Each row has a name. Each piece below is followed by the name of the row it came from, unless a question asks for something else. Each question is about the rows just above it. Places in a row count from 0.

z_601: [ 0.38 -0.33  1.89 -0.30  0.24  0.81 -0.09  0.45 -0.48 -0.71 -0.57  0.44
 -0.72  0.03 -0.10  0.72 -0.77 -0.02 -1.25]
z_922: [ 3.84 -2.55  5.53  8.40  0.28  5.69 -2.63 -3.22  8.14  1.28 -0.06 -6.37
  4.51  1.37  7.08  0.27  9.21 -5.79 -1.24]
z_679: [-0.27  2.12 -2.20 -0.03 -3.71  0.37 -2.63 -3.22  8.14  1.28 -0.06 -6.37
  4.51  1.37  7.08 -3.66  9.21 -5.79  0.65]
z_957: [ 3.84 -2.55  2.38  8.40  0.28  5.69 -2.63 -3.22  8.14  1.28 -0.06 -6.37
  4.51  1.37 -7.97 -3.66  9.21 -5.79  0.65]
z_171: [ 1.16 -0.78  5.64 -1.04  0.76  2.53 -0.25  1.47 -1.38 -2.09 -1.76  1.32
 -2.22  0.15 -0.28  2.12 -2.20 -0.03 -3.71]
[-1.25] is at row and place  z_601, 18
[-0.28  2.12 -2.20 -0.03 -3.71] is in which row?  z_171
Where do [ 7.08  0.27  9.21 -5.79] appear?  z_922
z_922 without one entry, shuffled: [-3.22  0.27  9.21  1.37  5.69  1.28 -0.06 -1.24  4.51 -2.63 -2.55  7.08
  5.53 -5.79  8.40  8.14 -6.37  3.84]. Gone:  [0.28]

z_772: [-4.17 -8.12 -0.63 -0.83 -8.12  1.66 -1.78 -8.12  3.62]
z_588: [-0.64 -0.64 -5.35 -7.65 -5.35  7.19 -0.64 -5.35 -5.35]
z_318: [-4.17  0.12 -3.56 -0.83 -8.12  1.66 -1.78  1.38  3.62]
Places of [-0.64] in row z_588:  0 1 6
Places of [-8.12] in row z_772:  1 4 7
Row and place of [1.38] in the named rows:  z_318, 7

z_256: [1.24 1.24 1.24 1.25]
z_378: [ 1.24 -0.89 -0.90 -0.90]
z_426: [ 1.24 -0.89 -0.89 -0.96]
Every place of [1.24] in z_256:  0 1 2
[ 1.24 -0.89 -0.90 -0.90]  z_378
At which places does z_426 hold [-0.89]?  1 2
[ 1.24 -0.89 -0.89 -0.96]  z_426
[ 1.24 -0.89 -0.90]  z_378

z_661: [ 6.71  6.41 -4.69  1.28 -2.04 -4.11 -4.11  5.71 -6.30  7.01 -4.11  3.60
 -5.47 -2.95  5.39]
z_668: [ 1.69 -3.85 -5.62  7.72 -6.21 -4.75  6.46 -1.27  3.07  2.59  1.32  2.65
 -2.54 -4.21  3.23]
z_602: [-6.64 -3.81  2.36 -7.86 -0.06  1.18 -5.45  2.67 -7.08  2.90 -7.82  3.56
  5.29 -7.07 -7.35]
z_228: [ 5.33  2.45  4.39 -4.68  2.84  0.61  2.23 -6.75  7.26 -2.97  0.27 -2.00
 -8.02 -3.60  6.06]
z_657: [-0.03 -1.66  6.98  0.17 -0.90  4.66  6.33 -4.67  2.54 -0.72 -3.56 -2.75
 -7.84  1.06  4.94]
z_925: [ 0.86  5.77 -5.67 -3.75 -2.68 -5.43  3.32 -7.92 -5.69 -0.61  0.84  5.63
  0.73 -3.49  2.39]
[-7.86 -0.06  1.18 -5.45  2.67 -7.08  2.90]  z_602
z_657 without one entry, shuffled: [ 4.66 -4.67 -3.56 -0.90 -2.75  4.94 -0.03  6.33  2.54  0.17 -0.72 -1.66
  1.06  6.98]. Gone:  [-7.84]
Places of [-4.11] in row z_661:  5 6 10
Where in the named rows is [-4.69]?  z_661, 2
[ 7.01 -4.11]  z_661

z_693: [-2.40 -2.40 -2.40 -2.41]
z_527: [7.76 0.41 4.18 1.79]
z_472: [7.75 7.75 0.35 7.75]
z_527 without one entry, shuffled: [0.41 1.79 4.18]. Gone:  [7.76]
At which places does z_693 hold [-2.40]?  0 1 2
[-2.40 -2.41]  z_693
[4.18] is at row and place  z_527, 2
Every place of [7.75] in z_472:  0 1 3
z_527 without one entry, shuffled: [1.79 4.18 7.76]. Gone:  [0.41]

z_518: [ 4.64  4.63  2.02 -4.23 -6.77 -2.21 -2.96 -4.84  1.46  6.11  0.64 -0.41]
z_176: [-7.49  4.93  2.24  6.67 -7.41 -2.38  4.93  6.67  1.54  6.67  0.59 -0.66]
z_662: [-8.75  5.75  2.62 -5.32 -8.66 -2.79 -3.82 -6.30  1.80  7.80  0.69 -0.78]
z_21: [-2.63  1.76  0.77 -1.61 -2.57 -0.84 -0.77 -1.83  0.56  2.32  0.25 -0.14]
z_742: [-7.16  4.78  2.10 -4.38  4.94 -2.29 -3.08 -5.05  1.50  6.35  0.64 -0.47]
z_374: [-6.14  4.15  1.77 -2.62 -5.98 -1.97 -2.61 -4.24  1.31  5.41  0.61 -0.28]
Row and place of [-2.63] in the named rows:  z_21, 0
z_518 without one entry, shuffled: [ 6.11 -0.41  1.46  0.64 -6.77 -2.21  2.02 -4.23 -4.84 -2.96  4.64]. Gone:  [4.63]
Places of [4.93] in row z_176:  1 6
[-0.78] is at row and place  z_662, 11
Every place of [6.67] in z_176:  3 7 9

z_314: [-4.42  2.48  0.20  3.03  0.96 -5.16]
z_511: [ 0.43 -3.57  7.27  2.68 -2.54  0.25]
z_215: [-1.13  2.80 -4.23 -5.71  0.26  0.30]
z_521: [ 0.24 -3.92  0.24  0.24  3.04  0.24]
z_473: [ 1.31 -3.93  1.54  1.31  0.37  1.53]
z_800: [ 4.91  4.06  0.05 -5.66  0.89  1.19]
Places of [1.54] in row z_473:  2
Row and place of [-3.92] in the named rows:  z_521, 1
Places of [3.03] in row z_314:  3
Where in the named rows is [-4.42]?  z_314, 0
z_800 without one entry, shuffled: [ 4.06  0.05  4.91  0.89 -5.66]. Gone:  [1.19]
Every place of [0.24] in z_521:  0 2 3 5

z_889: [-3.31 -6.23 -8.45 -1.52 -1.77  4.33  2.00 -2.03 -5.88  1.15 -8.68 -7.21
  1.01 -9.09  5.00  0.52 -0.04 -3.98 -1.77  7.04  2.21 -0.86  3.57 -4.01
 -5.95  7.66  6.73 -5.35  1.95  4.33 -7.99]
z_335: [ 0.21 -2.04 -0.03  0.14  0.10  0.14 -0.38  0.13 -0.25 -0.16  0.06 -0.24
 -0.10 -0.08 -0.32 -0.38 -0.15  0.20  0.05  0.03  0.14 -0.09 -0.35 -0.24
 -0.20 -0.23 -0.03 -0.26 -0.19 -0.23 -0.10]
z_660: [-0.34 -0.06 -0.32 -0.38 -0.42  0.31  0.34 -0.42 -0.06 -0.19 -0.54 -0.29
 -0.24 -0.56  0.34  0.26 -0.27 -0.23  0.24  0.31 -0.12  0.37  0.50  0.14
 -0.47  0.67  0.23 -0.33 -0.11 -0.12 -0.24]
Every place of [-2.03] in z_889:  7
Which entry of z_660 is missing from [ 0.34  0.26 -0.06 -0.24  0.37 -0.29 -0.34 -0.12 -0.19 -0.32  0.24  0.14
  0.34 -0.47 -0.42 -0.06 -0.54 -0.24 -0.42  0.31 -0.12  0.50 -0.33  0.31
  0.23  0.67 -0.38 -0.56 -0.27 -0.23]?  [-0.11]
Where in the named rows is [-0.25]?  z_335, 8
The row with [ 2.00 -2.03 -5.88  1.15 -8.68 -7.21  1.01 -9.09  5.00] is  z_889

z_478: [-4.59 -1.23  4.23  7.43  3.36 -3.64 -0.21  4.41 -5.52  0.08  1.35 -1.48
 -2.41 -2.10  4.32  2.24  5.12  0.95  1.66]
z_394: [ 3.28  5.43 -2.84  6.48  2.35  2.56  2.13  3.04  4.95  3.33 -5.82  0.29
  1.58  1.24  1.25 -5.60 -2.53  3.09 -0.65]
z_763: [-1.59 -6.87  3.05  6.48  3.33  2.13  2.35  3.04  2.56  4.95  3.01 -1.64
  1.11  0.03 -0.38  6.13  3.73 -3.46  0.62]
z_477: [-5.00  7.43 -3.64  3.36  4.23 -1.23  1.56  3.19  0.82  4.24  4.47  0.17
  0.19 -0.13  0.99  4.80  3.93 -2.49 -1.13]
z_604: [-0.30  7.61  0.76 -1.79 -2.57 -3.14 -3.24 -2.48 -6.71 -4.95  0.05  0.57
 -1.19  0.77  4.63 -4.66 -2.37  4.14 -2.54]
z_911: [-2.64  1.67  0.56  5.42  0.56 -3.29 -0.81  1.28 -7.91 -4.84  2.39  1.90
 -3.63 -1.98  7.40  0.57  0.54  4.16  0.21]
Which entry of z_604 is missing from [-2.54 -4.95 -3.14  4.63  0.57 -2.37 -4.66 -0.30  7.61  0.76 -1.79 -1.19
 -2.57 -2.48  4.14 -6.71  0.05 -3.24]?  [0.77]
Shuffled z_911 with one entry gone: [-3.63  1.90 -3.29  1.67  1.28  0.56  4.16 -7.91  5.42 -0.81 -2.64 -1.98
  7.40  0.21  0.57  0.56 -4.84  0.54], missing  [2.39]
[6.48 3.33 2.13 2.35 3.04 2.56 4.95]  z_763
[-1.23  4.23  7.43  3.36 -3.64]  z_478
Row and place of [-2.53] in the named rows:  z_394, 16
Which row holds [-3.64  3.36  4.23 -1.23  1.56  3.19  0.82  4.24]?  z_477

z_238: [ 1.74 -5.22  0.14 -4.88  3.89  3.36  4.37  3.95 -4.94]
z_272: [ 1.73 -5.16 -2.07 -5.71  4.52  5.62  7.05  5.49 -6.41]
z_828: [ 1.74 -5.26 -1.92 -5.40  4.48  5.50  4.71  5.56 -4.91]
z_85: [ 1.77 -5.51 -0.54 -5.04  4.37  3.89  3.36  2.86 -6.65]
z_995: [ 1.72 -5.49 -0.03 -5.34  5.15  4.30  2.17  4.92 -8.29]
z_615: [ 0.14 -4.88  3.89  3.37  4.37  3.95 -4.94  3.15 -8.39]
z_11: [1.74 7.06 7.06 7.06 1.74 7.06 1.75 2.77 1.74]
z_946: [ 1.75 -5.02  0.03 -4.39  2.22  5.22  2.97  6.78 -8.84]
z_242: [ 1.76 -5.51 -0.89 -4.89  4.10  6.58  3.78  1.82 -7.58]
z_725: [ 1.72 -5.49 -0.90 -4.90  4.08  6.59 -4.40  1.84 -7.57]
z_247: [ 1.73 -5.46 -1.15 -4.87  4.07  6.31  4.67  2.25 -8.83]
z_691: [ 1.75 -5.38  0.17 -5.17  4.82  2.86  4.37  3.30 -5.13]
Where do [3.89 3.36 4.37] appear?  z_238
[-4.90] is at row and place  z_725, 3
Where in the named rows is [-4.39]?  z_946, 3
[ 0.14 -4.88  3.89  3.36  4.37  3.95 -4.94]  z_238
[-5.38  0.17 -5.17  4.82  2.86  4.37]  z_691
At which places does z_11 hold [7.06]?  1 2 3 5

z_898: [ 1.69  5.77 -4.63 -2.92  2.59 -2.30 -0.73  4.70 -2.51]
z_554: [ 3.13 -0.37  0.60 -2.39  1.89  1.41  1.20  0.42 -3.63]
z_727: [ 3.15  2.99 -5.86 -6.85  1.98  1.95 -1.73  1.74 -6.43]
z_185: [ 4.45  3.11 -4.30 -3.13  1.56  1.96  1.03  0.72 -5.12]
z_338: [ 1.79  1.14  0.90 -3.93 -5.48  0.30 -3.22 -1.58  3.52]
z_610: [-2.67 -8.89  4.14  0.80 -3.68  4.65 -1.72 -7.45  0.41]
z_397: [ 3.24  3.11 -4.30 -7.34  4.90 -0.65 -1.28  4.17 -6.75]
z_614: [-1.31 -6.21  0.26 -2.91 -0.93  4.51 -1.90 -4.80 -3.32]
z_641: [-2.01  1.22  2.24  4.92  2.99 -4.71  1.85  4.05  2.58]
z_982: [-1.54 -6.57  4.44  0.75 -4.42  3.26 -1.49 -6.29  1.97]
z_48: [ 1.75 -1.96 -0.55 -3.70  2.08  1.66  0.08 -0.38 -4.32]
z_287: [ 2.99  3.15  1.98 -5.86 -6.85  1.74 -1.73  1.95 -5.90]
[ 3.15  2.99 -5.86 -6.85  1.98  1.95 -1.73  1.74]  z_727
[ 3.24  3.11 -4.30 -7.34  4.90 -0.65 -1.28  4.17 -6.75]  z_397
Row and place of [-3.13] in the named rows:  z_185, 3
[ 4.44  0.75 -4.42  3.26] is in which row?  z_982
[-2.39  1.89]  z_554
[-1.73  1.95 -5.90] is in which row?  z_287

z_443: [-1.49 -2.95  5.83 -0.87 -3.64 -0.14]
z_557: [ 0.22  1.40  1.99 -5.48 -1.00  1.03]
z_167: [-3.33  8.26  1.28  3.87  2.61 -9.95]
z_630: [-2.52 -4.73  6.24 -8.74 -4.53  0.17]
z_795: [-2.23  0.40 -2.89  3.42  2.71 -3.53]
z_713: [ 1.62 -0.17  2.09 -1.82  0.56 -0.28]
z_428: [-2.67 -4.34 -3.20 -0.23 -0.94  0.32]
z_492: [-0.70 -1.50 -2.17 -1.46  0.72  0.31]
z_565: [ 1.03 -0.88 -0.88  1.99 -0.88 -0.88]
z_647: [ 5.73 -4.70 -4.93  1.44 -2.16  6.86]
Where in the named rows is [6.24]?  z_630, 2
Row and place of [-2.16] in the named rows:  z_647, 4
[-0.88 -0.88  1.99]  z_565
At which places does z_565 hold [-0.88]?  1 2 4 5
z_630 without one entry, shuffled: [ 0.17 -4.73 -8.74  6.24 -2.52]. Gone:  [-4.53]

z_336: [ 4.68  5.60 -8.16 -0.31  4.29]
z_729: [ 4.68 -8.16  5.60 -2.04 -4.25]
z_598: [ 1.65 -1.56 -2.30  5.36 -7.81]
z_529: [ 7.18 -7.34  2.32  5.81  5.85]
z_334: [-4.62 -9.45 -1.67 -6.13  8.92]
z_203: [ 6.91 -1.50  4.98  9.14 -3.56]
z_680: [-4.96  4.37 -1.63 -1.05  6.17]
z_559: [-7.87  0.25 -8.44  3.90  7.53]
Row and place of [3.90] in the named rows:  z_559, 3
z_729 without one entry, shuffled: [-8.16  4.68  5.60 -4.25]. Gone:  [-2.04]
The row with [-7.34  2.32] is  z_529
[ 4.68 -8.16  5.60]  z_729

z_22: [ 4.69 -2.22 -1.34  4.68]
z_277: [-1.33 -2.22 -1.34  4.68]
z_663: [ 7.01 -2.22 -1.34  4.68]
z_646: [ 7.01 -2.22 -1.34  6.58]
z_520: [ 7.01 -2.22 -4.38 -2.22]
z_655: [ 1.12 -2.23 -2.40  4.68]
Row and place of [6.58] in the named rows:  z_646, 3
Shuffled z_277 with one entry gone: [-2.22 -1.33  4.68], missing  [-1.34]
Places of [-2.22] in row z_520:  1 3
Places of [4.68] in row z_22:  3
[ 7.01 -2.22 -1.34  6.58] is in which row?  z_646

z_383: [-3.18 -3.18  2.78 -7.72]
z_406: [-0.23 -7.20 -0.50  1.78]
z_474: [-0.51 -1.99 -8.41 -2.00]
z_351: [-0.35 -7.71 -7.71 -3.17]
[-0.35 -7.71]  z_351
[-7.71 -3.17]  z_351
Row and place of [-0.51] in the named rows:  z_474, 0
At which places does z_383 hold [-7.72]?  3
Row and place of [-0.50] in the named rows:  z_406, 2
Every place of [-7.71] in z_351:  1 2
Which entry of z_474 is missing from [-2.00 -8.41 -0.51]?  [-1.99]

